Each row of numbers belongs to one of the nodes below and depends on some of the facts about them. Some rows are named. Which node is each other row?

Named rows:
[  6   0  -5  -6   9 -17  -5  21  -7  -9  -5  -3 -33  -5  51  -1   5  11
  -9   1 -10 -10  21   2  13   2  -1  19 -13]: flifler
[ -5   9   4  -4   8  -1 -14  10  -8   1 -23  -6 -33  -5  40   0  17  10
  10   6 -23  -6  12   7  -2   0  -4  15   3]: zaber
[-12 -16   3 -14  20 -20  19  -7   3 -12  19  11 -11 -11  13   3   6  -2
  14  -9  -6   9  -7  12  -4   5   0   7  12]: nosto
[ -7  32  15 -10   2  31  38  13 -24  18  27  -7  13   4  37 -24  10  25
   0 -44  -9   9 -32 -19  50  -3  13 -18 -41]: togoflek
[-15   1   6  17 -42 -34  15 -32  35  39  15  19  10  27 -29 -14 -19  -3
   2  -9 -35  -4   9 -25 -21 -16  16   0 -20]: drukli
[  0  -5  10 -13   0  11  15  -1  -8  32  16  -8   2  11   3  -2   6   1
   8  -9   9 -10  28  25 -42   8  -6  -8  27]: dratrotal
[ -1 -19  -2 -30   2 -11  30   9  -2   5  34  -8   0   0  -4  -7 -18  -6
  -1 -10  21  -5  19  27 -36   7   2  -4  18]: bekugrer
[  3 -17   1 -11  15  -8  12  20  -8  15  28  -4 -10   4   2  13   0  -1
 -17  -5  21 -15  35  26 -31  12  -6   0  23]: griza
[  3  -7   7  -7   0   1  13   7  -3  28  28  -6  -4  17   4  -3   8   4
  -6 -10  14 -16  34  15 -34  14  -2  -3  15]: skoplen
[  8  -8   6  -8  -2  -1  19   3  -3  25  28 -10   0  14   9  -9   4   4
  -2 -12  14 -14  33  20 -34  12  -2  -2  18]: zemil
[  1  -7   4 -15   0  -2  15  14  -7  26  29   1  -2  12   1   6   4   1
  -8  -9  18 -18  30  15 -34  12   0  -6  15]: gedo
[ -5  -6   7 -14   4  10  14   8 -13  33  16  -2  -1   9  -5   9   8  -2
   1  -6  13 -15  22  22 -41   5   1  -5  26]: grenekis
[-26  -8 -11  11 -26 -39  12 -27  37  33  10  25   8  16 -36   7 -19 -15
  -6   1 -35  -1 -11 -34  -4 -22  10 -10 -25]: sogri
[ -7 -13 -15   1  14 -16  11 -25  -1  -7   9  11  -6 -11  23   6  17  -1
  16  -6 -11  -3 -10  -9  10   9 -13  -4  -9]: pasos
[ -5 -15  -5   3  19 -15  13 -12  13   3  14   6 -14  -4  30   8  28  -4
  11  -3  -9   2 -10 -10  12   6  -1   3   0]: kliklu
[ -8 -20  -9  -3  24 -17  16  -9  15   2  14   8 -16  -9  20  15  17  -5
   8  -3 -12   3 -13  -4  18   2  -4  -1   0]: lurir
[-17   2  -4  23  19   0 -15 -16  -9 -31   0  -7   3 -22  19  -5   8   6
   7 -11 -15  -9  -2  -7  12  14 -32  -1 -34]: likliski
[ -7 -13  -9  14  25  -2   5 -14   0 -37   2 -15   2 -32  17  -8 -16  -6
   3 -14 -17   7 -18   4  14  -6 -15   1 -24]: fabun
[-15  -3   6  16  18   5   2 -10  18 -27  10 -21   0 -16  33 -16   2   1
  14  -9 -17   7 -14 -12  11   4  -5   1 -26]: munu

There are 5 kinds of fact about the nodes: φ, Σ, Ω, ψ, θ.
bagas φ 992; bamo φ 244; bekugrer φ 27; bevon φ 992; bipi φ 27; bisoplo φ 27; bobi φ 244; braplu φ 244; brevar φ 244; brifus φ 244
brigrol φ 244; brostim φ 27; brudos φ 244; brumin φ 244; brupe φ 244; devul φ 992; dobro φ 27; dradror φ 27; drani φ 992; draror φ 992
dratrotal φ 244; dreka φ 992; drogros φ 27; drukli φ 244; druskir φ 244; druvumun φ 27; fabun φ 27; fekitri φ 27; fitra φ 992; flafli φ 992
flebrik φ 244; fleska φ 244; flifler φ 992; fotro φ 992; fubril φ 992; gedo φ 992; gekasko φ 244; genis φ 27; gesker φ 992; grenekis φ 992
griflan φ 244; griplo φ 27; griza φ 27; grokik φ 992; groklis φ 992; kerim φ 27; kiguk φ 992; klafleplo φ 27; klakam φ 244; klebrom φ 244
kliflin φ 27; kliklu φ 992; klore φ 992; kloskir φ 992; klustes φ 27; kodok φ 244; lebe φ 244; ledregrus φ 27; lepon φ 27; likla φ 27
likliski φ 244; listus φ 992; lupom φ 244; lurir φ 27; miflobrum φ 244; mudras φ 244; munu φ 244; nedita φ 992; negi φ 244; nemem φ 992
nesim φ 27; nolik φ 244; nosto φ 27; nubrik φ 244; nukar φ 27; pasos φ 992; perabuk φ 244; perum φ 244; pleso φ 27; plinidis φ 244
plopli φ 27; plufek φ 244; pofum φ 244; porel φ 27; potro φ 992; rastoplo φ 992; ridro φ 244; rikil φ 244; rutuk φ 992; satroskos φ 244
sifli φ 992; sikel φ 992; skideval φ 244; skigros φ 992; skizu φ 27; skobro φ 244; skopen φ 992; skoplen φ 244; skudor φ 244; sogri φ 27
stepon φ 244; stidre φ 992; stiska φ 27; stofos φ 992; stozek φ 27; sufa φ 27; susorik φ 244; suste φ 244; teba φ 992; teru φ 992
tetroda φ 27; tibute φ 244; tilo φ 244; tiplor φ 992; togoflek φ 244; tokin φ 27; tokis φ 992; trabe φ 244; trolan φ 992; trufeso φ 992
trurun φ 27; truso φ 992; tutuk φ 992; vabas φ 27; vaplen φ 27; vatu φ 992; vibal φ 244; vituban φ 244; voner φ 244; vudre φ 244
vudro φ 992; vuplok φ 992; zaber φ 244; zafe φ 992; zanik φ 27; zanor φ 244; zemil φ 244; zigram φ 992; zilo φ 992; zivi φ 27
zukir φ 27; zumim φ 27; bamo Σ vabas; bevon Σ griplo; bipi Σ dratrotal; brigrol Σ likliski; brudos Σ fabun; brupe Σ potro; devul Σ drogros; draror Σ nukar
drogros Σ skigros; drukli Σ sogri; druvumun Σ likla; fabun Σ nosto; fekitri Σ skopen; fitra Σ skobro; fleska Σ devul; flifler Σ rikil; gekasko Σ stidre; gesker Σ nolik
griplo Σ sufa; griza Σ fitra; kerim Σ tilo; kiguk Σ sifli; klebrom Σ rutuk; kliflin Σ susorik; klore Σ lebe; kloskir Σ tiplor; kodok Σ rastoplo; lebe Σ brupe
lepon Σ satroskos; likla Σ fleska; likliski Σ zukir; lurir Σ perum; miflobrum Σ kloskir; nesim Σ zigram; nolik Σ brigrol; nosto Σ zanik; nubrik Σ bevon; nukar Σ brudos
porel Σ druvumun; rastoplo Σ porel; rikil Σ griza; satroskos Σ brevar; sifli Σ fubril; skideval Σ drukli; skigros Σ togoflek; skobro Σ zaber; sogri Σ kodok; stidre Σ trolan
stofos Σ braplu; stozek Σ truso; teru Σ brifus; tibute Σ lurir; togoflek Σ negi; trolan Σ vudro; trufeso Σ bamo; vaplen Σ flifler; vituban Σ grenekis; vudre Σ klafleplo
vudro Σ tetroda; zaber Σ griflan; zigram Σ kliflin; zilo Σ mudras; zukir Σ kerim; bagas Ω 369; bamo Ω 569; bekugrer Ω 569; bevon Ω 369; bipi Ω 569
bisoplo Ω 864; bobi Ω 369; braplu Ω 864; brevar Ω 569; brifus Ω 369; brigrol Ω 369; brostim Ω 864; brudos Ω 864; brumin Ω 864; brupe Ω 569
devul Ω 864; dobro Ω 369; dradror Ω 569; drani Ω 369; draror Ω 369; dratrotal Ω 569; dreka Ω 569; drogros Ω 569; drukli Ω 369; druskir Ω 864
druvumun Ω 569; fabun Ω 864; fekitri Ω 569; fitra Ω 864; flafli Ω 369; flebrik Ω 569; fleska Ω 569; flifler Ω 369; fotro Ω 369; fubril Ω 569
gedo Ω 569; gekasko Ω 369; genis Ω 369; gesker Ω 864; grenekis Ω 569; griflan Ω 369; griplo Ω 569; griza Ω 569; grokik Ω 864; groklis Ω 864
kerim Ω 569; kiguk Ω 864; klafleplo Ω 864; klakam Ω 864; klebrom Ω 864; kliflin Ω 569; kliklu Ω 864; klore Ω 864; kloskir Ω 864; klustes Ω 864
kodok Ω 569; lebe Ω 864; ledregrus Ω 569; lepon Ω 369; likla Ω 864; likliski Ω 864; listus Ω 864; lupom Ω 369; lurir Ω 864; miflobrum Ω 369
mudras Ω 569; munu Ω 864; nedita Ω 569; negi Ω 864; nemem Ω 369; nesim Ω 864; nolik Ω 369; nosto Ω 369; nubrik Ω 569; nukar Ω 864
pasos Ω 864; perabuk Ω 569; perum Ω 369; pleso Ω 569; plinidis Ω 369; plopli Ω 569; plufek Ω 569; pofum Ω 369; porel Ω 569; potro Ω 369
rastoplo Ω 569; ridro Ω 864; rikil Ω 569; rutuk Ω 569; satroskos Ω 369; sifli Ω 864; sikel Ω 369; skideval Ω 369; skigros Ω 569; skizu Ω 864
skobro Ω 369; skopen Ω 569; skoplen Ω 569; skudor Ω 569; sogri Ω 864; stepon Ω 569; stidre Ω 569; stiska Ω 369; stofos Ω 864; stozek Ω 864
sufa Ω 864; susorik Ω 369; suste Ω 369; teba Ω 369; teru Ω 864; tetroda Ω 369; tibute Ω 369; tilo Ω 369; tiplor Ω 369; togoflek Ω 369
tokin Ω 569; tokis Ω 864; trabe Ω 864; trolan Ω 864; trufeso Ω 864; trurun Ω 864; truso Ω 569; tutuk Ω 369; vabas Ω 864; vaplen Ω 569
vatu Ω 569; vibal Ω 569; vituban Ω 864; voner Ω 569; vudre Ω 569; vudro Ω 369; vuplok Ω 864; zaber Ω 369; zafe Ω 864; zanik Ω 569
zanor Ω 569; zemil Ω 569; zigram Ω 369; zilo Ω 369; zivi Ω 369; zukir Ω 864; zumim Ω 369; bagas ψ a; bamo ψ b; bekugrer ψ a
bevon ψ b; bisoplo ψ b; bobi ψ a; braplu ψ b; brevar ψ a; brifus ψ b; brigrol ψ b; brostim ψ a; brudos ψ a; brumin ψ b
brupe ψ a; devul ψ b; dobro ψ b; dradror ψ a; drani ψ b; draror ψ a; dratrotal ψ a; dreka ψ a; drogros ψ a; drukli ψ a
druskir ψ a; druvumun ψ a; fabun ψ b; fekitri ψ a; fitra ψ a; flafli ψ a; flebrik ψ a; fleska ψ b; fotro ψ b; fubril ψ b
gedo ψ a; gekasko ψ a; genis ψ a; grenekis ψ a; griflan ψ a; griza ψ a; groklis ψ a; kerim ψ a; kiguk ψ a; klafleplo ψ a
klakam ψ a; kliflin ψ b; kliklu ψ a; klore ψ a; klustes ψ b; kodok ψ a; lebe ψ a; ledregrus ψ b; lepon ψ b; likla ψ a
likliski ψ b; listus ψ a; lupom ψ a; lurir ψ a; miflobrum ψ b; munu ψ b; negi ψ b; nemem ψ b; nesim ψ a; nolik ψ b
nosto ψ a; nubrik ψ a; pasos ψ a; perum ψ a; pleso ψ a; plinidis ψ a; plopli ψ b; plufek ψ a; pofum ψ b; porel ψ a
potro ψ b; rikil ψ a; rutuk ψ b; satroskos ψ b; sikel ψ b; skideval ψ a; skigros ψ a; skobro ψ a; skopen ψ a; skoplen ψ a
skudor ψ b; sogri ψ a; stepon ψ a; stidre ψ a; stiska ψ b; stofos ψ b; sufa ψ a; susorik ψ a; teru ψ b; tibute ψ a
tilo ψ a; togoflek ψ b; tokis ψ a; trabe ψ a; trufeso ψ a; trurun ψ a; tutuk ψ a; vaplen ψ a; vatu ψ a; vibal ψ b
vituban ψ b; voner ψ b; vudre ψ b; vudro ψ b; vuplok ψ a; zafe ψ a; zanik ψ a; zanor ψ a; zemil ψ a; zigram ψ a
zilo ψ b; zukir ψ b; zumim ψ a; bagas θ 375; bamo θ 937; bekugrer θ 798; bevon θ 406; bisoplo θ 780; bobi θ 406; braplu θ 375
brevar θ 709; brifus θ 709; brigrol θ 371; brostim θ 718; brudos θ 406; brumin θ 780; dobro θ 798; dradror θ 375; drani θ 709; draror θ 113
dratrotal θ 780; dreka θ 937; drogros θ 113; drukli θ 375; druskir θ 709; druvumun θ 798; fabun θ 113; fekitri θ 406; fitra θ 375; flebrik θ 718
fleska θ 718; fotro θ 718; fubril θ 406; gedo θ 718; gekasko θ 937; genis θ 780; griflan θ 375; groklis θ 375; kerim θ 798; klafleplo θ 718
klakam θ 780; kliflin θ 375; kliklu θ 937; klustes θ 937; lebe θ 718; ledregrus θ 780; lepon θ 780; likla θ 371; likliski θ 371; listus θ 798
lurir θ 937; miflobrum θ 798; munu θ 798; nemem θ 375; nesim θ 937; nosto θ 798; pasos θ 709; perum θ 718; pleso θ 371; plinidis θ 718
plopli θ 406; plufek θ 375; pofum θ 113; porel θ 937; potro θ 709; rikil θ 375; rutuk θ 406; satroskos θ 937; sikel θ 798; skideval θ 780
skigros θ 718; skobro θ 406; skopen θ 375; skudor θ 780; stepon θ 406; stiska θ 371; stofos θ 406; sufa θ 798; susorik θ 371; teru θ 375
tibute θ 371; tilo θ 406; togoflek θ 375; tokis θ 371; trabe θ 113; trufeso θ 780; tutuk θ 113; vaplen θ 113; vatu θ 113; vibal θ 371
vituban θ 780; voner θ 375; vudre θ 113; vuplok θ 718; zafe θ 113; zanik θ 780; zanor θ 113; zemil θ 780; zigram θ 371; zilo θ 371
zukir θ 375; zumim θ 937

Which node is each row?
No name comes twice in this set of rows, the named rows included.
[  4  -2 -22 -12   7 -22  -1  16   6 -11  -2  -3 -30  -8  49   5   0   4
 -13   3 -15  -6   3 -13  31  -6  -4   6 -24]	stozek
[ -3  -3  14  16   7  -9   5   5  12 -33  26 -18   1  -9  25 -25  -7   9
   1 -18  -5   5  10  -4   7   7   1  12 -29]	miflobrum
[ -8  -5  16  13  22   5   5 -17  -1  18  -4   9 -18  -6  13   7  34   2
  21  -4 -20   3  -2  16 -13   4  -7  10  31]	griflan
[ 12  -6 -19  -3  11 -25  -4  15   6 -15  -3  -9 -34  -6  64   3   8   6
 -10   1 -10 -10  14 -15  32   4  -5  12 -25]	gesker
[  2 -20  -7  15  29 -11   7 -13  10   3   4   5 -20  -9  29  14  30  -6
  11  -3 -14  -1  -2   0  10   5  -6   7  13]	fitra
[-10  29  12 -18 -23  27  25  28 -17  28  36 -18  28  20   3 -22 -13  14
 -15 -30  14  -8   6  -9  -5   1   9 -27 -36]	fleska
[-15   7   1 -17  12  -2  -5  19 -18   5 -20   4 -27 -11  22   8   3   6
   0   4 -24  -2  -4  11   0 -14  -2   8   3]	tetroda
[  1  18  -1 -48 -11  20  54  24 -39  50  47   1  14  24  22  -7  10  16
  -8 -34  25 -10  -6   1   8   8  12 -33  -8]	skigros
[-24   5  -1  10  10  -6  -5  -2 -23 -30  10   5   8 -21  -8  -3  -9   6
 -10 -16 -10  -4  -2   4   5   4 -23   0 -32]	stiska
[-11   9   6   0  -8  10  -5   6 -25 -10  22 -19  19  -4  -6 -20 -17   7
  -9 -16  13 -18  32  16 -35  14 -21 -10 -23]	vibal
[ -2   5 -10  -5   5  -5  -8   3   4   2 -17 -11 -30  -1  52  -3  14   8
   6   5 -26  -5   3 -12  21  -2  -6   2 -17]	ridro
[ -9  -1   3  13 -42 -44  19 -30  36  27  27  17  13  28 -21 -20 -22  -1
  -6 -17 -27  -3  19 -28  -7 -10  13   4 -28]	skideval
[ -9 -12  -6   6  19 -13   9 -12   9  10  11  11 -16  -4  25  17  31  -2
   9  -5 -11  -6  -7 -13  15   7  -4   0  -2]	vuplok
[ -3  11   3  -9  -1  -8  -6  12  -5   5 -12  -5 -26   3  46  -7   8  12
   0  -1 -21  -8  13  -1   7  -2   0  10 -12]	suste

The same nodes again, as new rows of numbers:
Some rows with their names:
[-19  -7  12   9 -10  -5 -15  26  10   4  36  13   3  -4]: munu
[-10  -8  -4  -4 -48  -2 -14 -47 -21 -18  35  -2   9   2]: satroskos
[-19  -5   1   3 -18  11  15 -29 -10   9 -21 -46  -8 -19]: druvumun
[ -2 -26  15   1 -39 -12 -21 -35 -26  -6  32  24  -5  14]: nolik
[-30 -28 -12  -9   4   0 -23  33  -7 -21  30  35   5  46]: brumin
[ -9  -4 -10  12  31  -3 -17  10  -6  11 -22  25 -11   6]: grenekis
[-15   7 -14  -5 -24 -41 -16 -46   3  13 -12  -3  21  23]: zumim
[-18 -11   3  -4  -1   3 -23  11  10  -1  34  36  -5  -6]: voner
[-28 -17  -4  -2  -5  -7 -19  32  -2 -12  30  19   1  16]: negi
[ -6   0  12  16   3 -20  -7  18   8  10 -15 -18   8  13]: sufa
[ -8   8 -10  -5 -19 -47 -20 -40   5  15 -15   5  10  23]: tilo
[-29   4 -14 -10 -25 -22 -20 -54   7  13  45  24  21  21]: stiska
[  1   3  -2   6 -33 -14  -6 -48 -22 -10 -17 -29  13  15]: gekasko
[  1 -20 -14  20   1  17  -4  44 -32 -19   0  16  -6   1]: sifli
[-33   5 -13   8 -21 -24 -19 -35 -14  19  32  45   5 -21]: sikel
[-16 -10  -8   6 -31   1 -19 -36 -39 -16  31  24  -1  -6]: vudro
[  2 -10 -21  -4  14   0 -17  18  21   1  14  38   3   6]: mudras
[  5   4  12  13 -39 -15  -3 -56 -17   0 -13 -33  13   3]: nosto
[-21 -20 -10  -1  12 -15 -15  25 -10 -11 -23   1   8  56]: klakam

Name these rows:
No name comes twice in this set of rows, the named rows included.
[-27   6 -23   6  -7 -37 -17 -33 -21  18 -22  22  11  12]	flafli
[-28 -16   4   1 -11 -11 -19  38   2  -8  26  26   3   5]	braplu
[ 13 -45  40  22  -6   9 -14  13 -24  -2  38  12 -23  35]	likliski
[-26   5  -4  -6 -38 -28 -20 -43   7  16  41  22  19  -9]	dobro
[-17 -32  -2  -3 -11  27 -13  23 -26 -38  28   0   0  40]	vituban
[  6 -19   1  -4  -9  32 -19   6  -3 -28  39   3 -16   6]	vudre
[-20 -14   3  -1  -7  -7 -19  26   7  -9  34  17   4  16]	klustes
[ 46  19   2  16  -4  52 -11  -7   0 -60  -5 -59  23   4]	griza
[-19   8 -27  -1  -4 -38 -22 -26 -18  11 -19  22   6  21]	tutuk
[  3   3   7  10  10  -7 -11  -8  19  14 -11  -5  -2  -1]	bekugrer
[ -1 -29  21  12 -30 -11 -16 -53 -24   6  45  21  -7  26]	brigrol
[-22  -7 -17  10 -24   8 -11 -52 -36   1  40  13   6  -2]	zilo

